Below are the code and all the weights of a small trained network. Each question names an input and a class and asks about switching units off, where a switched-off unit gives its printed mean instead of its output.

import numpy as np


def w(rows, s, z=0):
    codes = np.array(rows[::2]) - 128.0
    scale = np.full(codes.shape[1], s)
    scale[-1] = z or s
    return codes * scale


def f(y):
    return np.maximum(y, 0)


def log_softmax(a):
    a = a - a.max(-1, keepdims=True)
    return a - np.log(np.exp(a).sum(-1, keepdims=True))


def net(x, mask):
    res = np.array(x, float).reshape(1, 8) / 4 @ E
    y = f(res @ A[0][:, :-1].T + A[0][:, -1])
    res = res + np.where(mask, y, B[0][:, -1]) @ B[0][:, :-1]
    return log_softmax(res[-1] @ U[:, :-1].T + U[:, -1])


A, B = {}, {}
E = w([
[128,117,133,128,126,129,132,151],'x0',
[139,119,119,112,127,128,138,128],'x1',
[72,161,35,207,182,169,237,150],'x2',
[123,130,125,152,124,129,117,116],'x3',
[174,119,83,163,254,75,61,162],'x4',
[122,131,142,143,126,117,127,141],'x5',
[124,103,149,142,121,129,133,186],'x6',
[229,243,98,118,73,150,75,181],'x7',
],0.011)
A[0] = w([
[71,56,162,122,172,116,142,88,255],'neuron 1',
[128,129,136,132,87,136,143,122,249],'neuron 2',
[100,176,67,169,133,146,212,153,132],'neuron 3',
[118,166,48,179,196,125,198,171,113],'neuron 4',
[179,109,95,139,251,87,66,152,162],'neuron 5',
[72,82,117,158,184,134,207,104,135],'neuron 6',
],0.023,0.0095)
B[0] = w([
[149,5,134,171,119,11,187,53,232],'neuron 1',
[158,190,181,73,73,141,197,94,177],'neuron 2',
[106,110,26,175,159,153,191,191,234],'neuron 3',
[154,115,145,102,210,229,99,28,250],'neuron 4',
[112,112,101,174,113,59,9,199,252],'neuron 5',
[5,157,129,105,83,146,90,100,237],'neuron 6',
],0.025,0.032)
U = w([
[165,90,197,97,95,89,182,32,51],'0',
[133,51,57,203,117,51,87,127,34],'1',
[220,255,155,59,45,175,90,128,227],'2',
[169,204,101,131,101,114,13,196,185],'3',
[19,129,67,116,143,141,217,60,252],'4',
[63,66,102,145,179,155,24,26,18],'5',
[188,179,4,149,145,234,217,147,187],'6',
[193,164,47,157,240,220,33,160,73],'7',
],0.0075,0.0024)

Each question gives the input, the list of numbers given to net, and the class t.
The units are the neurons (one row each of A and B). Each row of codes is followed by its name. A weight is (code - 128) times the scale printed after its matrix; where a second scale follows, it is the last column's (A, B and U).
mask holds one flag per neuron, in row order. A switched-off neuron (its flag False) gives its mean, the last column of its row in B, instead of its output. The means were averaged over made-up inputs and are rounded, as every weight is.
A unit's drop is (log p(t) with every unit on - log p(t) with that unit switched off) / (log p(t) with every unit on - log p(t) with every unit switched off).
The circuit of an input: a set's keep is (log p(t) with only the set's units on - log p(t) with every unit switched off) / (log p(t) with every unit on - log p(t) with every unit switched off). Starting from all 6 units, units are removed one at a time, each time the one whose removal leaves the highest keep (on an exact tie, the one counted first), for as long as the keep stays at least 0.8.
circuit, biggest first: the units of the circuit, biggest drop first
k most important neurons: the k neurons with the biggest drops, biggest first
drop when u is switched off: that unit's drop, to one decimal
input [0,6,-1,1,-2,5,7,1], class 2: circuit, biggest first	neuron 1; neuron 3; neuron 5
input [8,2,4,3,-2,-2,-7,1], class 6: circuit, biggest first	neuron 1; neuron 3
input [-1,-5,5,-2,0,6,2,-5], class 4: 2 most important neurons	neuron 5; neuron 3
input [3,-5,8,-5,2,3,-2,1], class 7: circuit, biggest first	neuron 3; neuron 4
input [5,-5,-1,-6,-2,6,8,5], class 2: circuit, biggest first	neuron 1; neuron 3; neuron 5
input [1,-7,0,8,6,2,-8,-4], class 1: 2 most important neurons	neuron 5; neuron 1
input [3,7,-8,-2,1,2,1,0], class 1: 2 most important neurons	neuron 4; neuron 6
input [6,-4,0,5,-2,0,6,-4], class 0: circuit, biggest first	neuron 5; neuron 3
input [-3,-8,2,1,8,-3,6,6], class 7: 2 most important neurons	neuron 4; neuron 1
input [3,-3,-8,7,0,0,4,3], class 2: 3 most important neurons	neuron 1; neuron 5; neuron 3
input [-3,2,7,-3,1,-5,8,3], class 7: circuit, biggest first	neuron 4; neuron 3
input [-3,-3,8,-4,-4,-7,5,1], class 6: circuit, biggest first	neuron 3
input [4,2,-2,-6,6,-1,1,1], class 3: 2 most important neurons	neuron 1; neuron 3
input [7,-4,7,-4,0,-8,2,6], class 6: 2 most important neurons	neuron 3; neuron 5
input [5,3,-4,1,-5,5,-7,2], class 2: most important neuron	neuron 1
input [-5,5,0,4,2,-7,7,-4], class 1: 2 most important neurons	neuron 4; neuron 1
input [3,8,8,2,-2,-3,0,-7], class 4: 2 most important neurons	neuron 3; neuron 5
input [-8,-2,6,-5,-2,7,-8,-6], class 4: 2 most important neurons	neuron 5; neuron 3
input [-4,-3,-5,-7,8,2,6,0], class 1: 2 most important neurons	neuron 2; neuron 6
input [6,5,-3,-8,-3,2,0,0], class 0: 2 most important neurons	neuron 3; neuron 5
input [-3,-4,-2,-2,3,5,-1,6], class 3: drop when neuron 4 is switched off	0.2
input [-6,-2,2,-3,-4,8,8,5], class 6: drop when neuron 6 is switched off	0.1
input [0,5,-3,-5,4,8,1,-3], class 1: drop when neuron 2 is switched off	0.0
input [-3,2,4,4,8,6,-6,2], class 7: drop when neuron 1 is switched off	0.3
